Here is a tiny trained network, its code and every weight. The questions are about switching its units off for an input and a class, where a switched-off unit gives its printed mean instead of its output.

import numpy as np


def w(rows, s, z=0):
    codes = np.array(rows[::2]) - 128.0
    scale = np.full(codes.shape[1], s)
    scale[-1] = z or s
    return codes * scale


def f(y):
    return y / 2 * (1 + np.tanh(0.7978845608 * (y + 0.044715 * y**3)))


def log_softmax(a):
    a = a - a.max(-1, keepdims=True)
    return a - np.log(np.exp(a).sum(-1, keepdims=True))


def net(x, mask):
    res = np.array(x, float).reshape(1, 7) / 4 @ E
    y = f(res @ A[0][:, :-1].T + A[0][:, -1])
    res = res + np.where(mask, y, B[0][:, -1]) @ B[0][:, :-1]
    return log_softmax(res[-1] @ U[:, :-1].T + U[:, -1])


A, B = {}, {}
E = w([
[32,120,102,143,83,87,201,182],'x0',
[156,134,226,129,145,69,182,139],'x1',
[134,99,30,184,129,1,114,65],'x2',
[38,191,148,48,73,123,48,135],'x3',
[118,32,219,181,64,131,72,149],'x4',
[179,194,101,129,102,92,140,98],'x5',
[192,132,103,173,153,100,63,228],'x6',
],0.0093)
A[0] = w([
[62,97,104,141,106,87,137,120,85],'n0',
[150,137,184,93,161,129,73,185,65],'n1',
[126,139,105,129,168,198,177,169,44],'n2',
[207,112,114,174,176,78,172,71,38],'n3',
[146,157,153,95,141,126,110,156,107],'n4',
[111,92,169,110,133,203,93,76,75],'n5',
[117,113,132,136,135,170,134,124,67],'n6',
[107,55,223,125,118,183,117,132,88],'n7',
[111,125,105,137,133,123,108,122,48],'n8',
[180,145,88,120,109,119,53,132,89],'n9',
[71,121,61,139,108,90,133,113,55],'n10',
[107,81,194,150,70,111,138,172,20],'n11',
[92,188,168,64,115,153,150,99,100],'n12',
[119,132,85,137,160,161,134,146,44],'n13',
[165,162,188,89,167,113,83,172,43],'n14',
[152,149,70,142,106,121,68,102,2],'n15',
[148,138,93,147,179,164,179,160,95],'n16',
[112,78,162,124,135,192,115,100,48],'n17',
[88,196,161,71,110,144,157,95,84],'n18',
[87,221,152,42,110,140,153,92,59],'n19',
[119,157,107,130,162,171,159,164,37],'n20',
[112,84,197,163,93,96,130,176,38],'n21',
[114,116,146,133,143,120,118,138,71],'n22',
[144,137,134,142,149,117,127,115,70],'n23',
[6,131,93,118,106,94,144,107,78],'n24',
],0.011,0.0041)
B[0] = w([
[65,86,124,119,163,54,107,133,184],'n0',
[133,159,199,147,182,178,83,158,206],'n1',
[140,110,88,81,115,171,146,223,182],'n2',
[242,72,156,152,180,71,247,39,227],'n3',
[110,177,154,125,170,141,124,124,168],'n4',
[169,82,131,66,115,204,94,34,211],'n5',
[118,81,123,105,110,133,135,138,142],'n6',
[122,43,202,125,46,188,57,103,249],'n7',
[114,130,120,131,129,116,109,113,132],'n8',
[150,187,67,203,162,148,47,100,208],'n9',
[99,73,79,85,208,61,89,118,193],'n10',
[91,103,169,189,40,99,133,197,207],'n11',
[103,199,151,100,61,141,160,101,234],'n12',
[125,113,84,127,133,115,107,176,149],'n13',
[140,175,201,116,232,155,94,130,197],'n14',
[145,165,40,200,75,105,95,117,190],'n15',
[180,97,82,106,119,149,179,202,184],'n16',
[139,39,138,85,84,166,103,73,185],'n17',
[96,211,130,92,51,134,164,101,227],'n18',
[94,255,114,106,70,121,187,92,254],'n19',
[151,139,90,104,134,169,136,184,160],'n20',
[101,118,195,197,73,90,132,195,206],'n21',
[122,115,146,140,130,137,131,131,128],'n22',
[155,126,138,134,142,128,134,128,134],'n23',
[36,100,100,52,162,68,128,122,223],'n24',
],0.0076,0.0094)
U = w([
[28,76,56,74,177,43,128,113,59],'0',
[173,112,54,93,161,202,187,247,89],'1',
[84,239,122,66,76,140,196,89,255],'2',
[127,51,181,94,88,222,79,84,88],'3',
[170,162,2,218,137,112,46,90,89],'4',
[86,87,201,235,67,92,125,211,75],'5',
[167,187,201,136,246,173,77,158,106],'6',
[234,80,125,173,185,78,242,53,174],'7',
],0.0078,0.0017)

Each question gives the input, the list of numbers given to net, and the class t.
The units are the neurons (one row each of A and B). Each row of codes is followed by its name. A weight is (code - 128) times the scale printed after its matrix; where a second scale follows, it is the last column's (A, B and U).
mask holds one flag per neuron, in row order. A switched-off neuron (its flag False) gives its mean, the last column of its row in B, instead of its output. The means were averaged over made-up inputs and are rounded, as every weight is.
A unit's drop is (log p(t) with every unit on - log p(t) with that unit switched off) / (log p(t) with every unit on - log p(t) with every unit switched off).
The circuit of an input: a set's keep is (log p(t) with only the set's units on - log p(t) with every unit switched off) / (log p(t) with every unit on - log p(t) with every unit switched off). Starting from the 12 units with the biggest drops (on a tie, the unit counted first), units are removed one at a time, each time the one whose removal leaves the highest keep (on an exact tie, the one counted first), for as long as the keep stays at least 0.8.
circuit, biggest first: the units of the circuit, biggest drop first
most important unit: the unit with the biggest drop
top k neurons: the k neurons with the biggest drops, biggest first
drop of u: that unit's drop, to one decimal
input [0,-6,-1,3,-5,-5,5], class 4: circuit, biggest first => (n9)
input [4,-3,-1,6,5,8,6], class 4: top 3 neurons => (n9; n7; n15)
input [3,-6,7,5,0,2,3], class 0: top 2 neurons => (n24; n10)
input [-1,-6,-2,-6,-6,6,8], class 1: top 3 neurons => (n16; n2; n20)
input [-1,3,6,1,4,3,-6], class 0: circuit, biggest first => (n0; n24)
input [2,-4,3,-2,-2,4,-3], class 0: top 2 neurons => (n10; n24)
input [-5,-3,2,-5,-3,-1,7], class 7: top 2 neurons => (n3; n16)
input [2,3,7,2,-4,8,-1], class 0: top 2 neurons => (n10; n24)
input [-4,4,3,0,-1,-1,5], class 7: top 2 neurons => (n3; n7)
input [4,-2,-1,8,7,1,-2], class 5: top 2 neurons => (n11; n21)
input [-2,-6,0,-8,1,-6,8], class 1: top 2 neurons => (n16; n2)
input [7,-2,3,-2,6,4,-3], class 0: top 2 neurons => (n24; n10)
input [-7,-5,-4,7,1,0,-8], class 2: top 2 neurons => (n19; n18)
input [-2,-3,-1,1,3,5,0], class 4: most important unit => n7
input [-2,-6,2,-7,-1,2,5], class 7: top 2 neurons => (n3; n16)
input [2,7,3,-2,-2,-7,0], class 7: top 2 neurons => (n3; n7)
input [4,-4,6,-5,0,7,0], class 7: drop of n3 => 2.1
input [1,-7,2,6,8,7,6], class 4: drop of n23 => 0.0
input [-5,0,7,-6,-5,-2,7], class 7: drop of n3 => 4.9
input [4,-3,3,6,6,8,-8], class 0: circuit, biggest first => (n24)
input [1,-1,-6,8,1,-2,6], class 6: drop of n14 => 0.4
